Below are the code and all the weights of a small trained network. Each question names an input and a class and asks about switching units off, where a switched-off unit gives its printed mean instead of its output.

import numpy as np


def w(rows, s, z=0):
    codes = np.array(rows[::2]) - 128.0
    scale = np.full(codes.shape[1], s)
    scale[-1] = z or s
    return codes * scale


def f(y):
    return np.maximum(y, 0)


def log_softmax(a):
    a = a - a.max(-1, keepdims=True)
    return a - np.log(np.exp(a).sum(-1, keepdims=True))


def net(x, mask):
    res = np.array(x, float).reshape(1, 5) / 4 @ E
    y = f(res @ A[0][:, :-1].T + A[0][:, -1])
    res = res + np.where(mask, y, B[0][:, -1]) @ B[0][:, :-1]
    return log_softmax(res[-1] @ U[:, :-1].T + U[:, -1])


A, B = {}, {}
E = w([
[87,130,66,176,210,74,64,164],'x0',
[200,207,202,197,173,238,28,185],'x1',
[65,250,157,142,102,87,200,211],'x2',
[110,132,114,138,129,152,138,124],'x3',
[126,32,141,254,65,79,167,201],'x4',
],0.0083)
A[0] = w([
[81,139,82,143,172,91,56,193,150],'n1',
[156,74,111,187,142,170,143,105,107],'n2',
[164,164,187,168,191,185,110,138,30],'n3',
[140,134,160,151,121,181,76,171,67],'n4',
[194,153,156,148,109,171,114,169,5],'n5',
[101,204,178,125,89,107,149,162,92],'n6',
[155,161,179,117,61,146,153,122,225],'n7',
[123,201,128,68,170,147,97,87,184],'n8',
[102,186,155,163,137,112,160,147,28],'n9',
[95,122,141,184,157,104,138,161,142],'n10',
[172,103,170,141,86,140,156,150,93],'n11',
[146,119,126,245,86,103,146,124,26],'n12',
[88,105,92,84,95,102,152,127,37],'n13',
[180,99,145,141,100,159,135,65,112],'n14',
[166,73,116,146,147,173,86,66,84],'n15',
],0.012,0.0032)
B[0] = w([
[189,70,84,187,70,185,124,13,228],'n1',
[144,165,194,110,160,152,57,171,207],'n2',
[121,81,87,22,110,69,172,105,240],'n3',
[134,67,37,31,28,52,204,57,221],'n4',
[132,55,82,114,152,91,202,116,212],'n5',
[46,147,109,188,119,89,41,136,215],'n6',
[203,104,94,204,73,207,40,131,224],'n7',
[129,91,222,129,199,203,143,120,254],'n8',
[58,191,125,156,120,46,58,209,184],'n9',
[184,125,237,149,161,176,103,135,205],'n10',
[162,81,152,126,228,177,141,115,194],'n11',
[108,162,194,56,218,151,172,119,228],'n12',
[122,94,58,82,122,151,187,100,215],'n13',
[131,176,88,173,87,96,97,137,212],'n14',
[61,212,89,118,153,46,2,151,231],'n15',
],0.0077,0.0095)
U = w([
[96,100,52,86,69,70,217,86,2],'0',
[66,246,92,164,135,71,20,164,74],'1',
[158,131,100,211,89,189,107,54,250],'2',
[122,169,254,71,234,182,151,134,22],'3',
],0.0082,0.0042)

Each question gives the input, the list of numbers given to net, and the class t.
The units are the neurons (one row each of A and B). Each row of codes is followed by its name. A weight is (code - 128) times the scale printed after its matrix; where a second scale follows, it is the last column's (A, B and U).
mask holds one flag per neuron, in row order. A switched-off neuron (its flag False) gives its mean, the last column of its row in B, instead of its output. The means were averaged over made-up inputs and are rounded, as every weight is.
A unit's drop is (log p(t) with every unit on - log p(t) with that unit switched off) / (log p(t) with every unit on - log p(t) with every unit switched off).
The circuit of an input: a set's keep is (log p(t) with only the set's units on - log p(t) with every unit switched off) / (log p(t) with every unit on - log p(t) with every unit switched off). Starting from the 12 units with the biggest drops (on a tie, the unit counted first), units are removed one at a time, each time the one whose removal leaves the highest keep (on an exact tie, the one counted first), for as long as the keep stays at least 0.8.
circuit, biggest first: the units of the circuit, biggest drop first
most important unit: the unit with the biggest drop
k most important neurons: the k neurons with the biggest drops, biggest first
drop when u is switched off: that unit's drop, to one decimal
input [1,-1,-6,-6,-4], class 1: most important unit => n15
input [7,1,-2,-7,-6], class 2: 3 most important neurons => [n1; n12; n2]
input [3,-3,6,-7,7], class 3: 2 most important neurons => [n12; n10]
input [-4,8,3,-4,8], class 0: 2 most important neurons => [n4; n5]
input [4,-6,-7,0,1], class 1: 2 most important neurons => [n15; n4]
input [6,3,4,-5,7], class 3: 3 most important neurons => [n12; n10; n7]
input [-4,-2,2,-4,6], class 3: circuit, biggest first => [n12; n4]
input [-3,-7,-8,6,-6], class 1: 2 most important neurons => [n15; n4]
input [6,-3,-3,-4,7], class 3: circuit, biggest first => [n12; n10]
input [6,7,-6,5,8], class 3: 3 most important neurons => [n12; n2; n10]
input [-7,-4,-7,-7,-3], class 1: 3 most important neurons => [n15; n1; n14]
input [7,4,2,-8,1], class 2: 2 most important neurons => [n1; n10]
input [-5,-3,-1,7,-4], class 2: circuit, biggest first => [n3; n7]
input [-6,-6,7,4,0], class 1: most important unit => n6
input [6,8,2,-4,-5], class 0: circuit, biggest first => [n3; n4]
input [7,-1,-1,2,-5], class 2: 2 most important neurons => [n1; n12]
input [-8,0,8,-7,-7], class 1: 2 most important neurons => [n6; n9]
input [-8,-3,5,8,-3], class 2: 2 most important neurons => [n7; n15]
input [-4,-3,6,5,-6], class 1: 2 most important neurons => [n6; n1]
input [8,-2,3,-5,3], class 2: circuit, biggest first => [n1]
input [-3,4,-1,1,1], class 0: drop when n3 is switched off => 0.2
input [2,8,8,-6,4], class 0: drop when n4 is switched off => 0.8
input [7,7,7,6,1], class 0: drop when n1 is switched off => 0.3
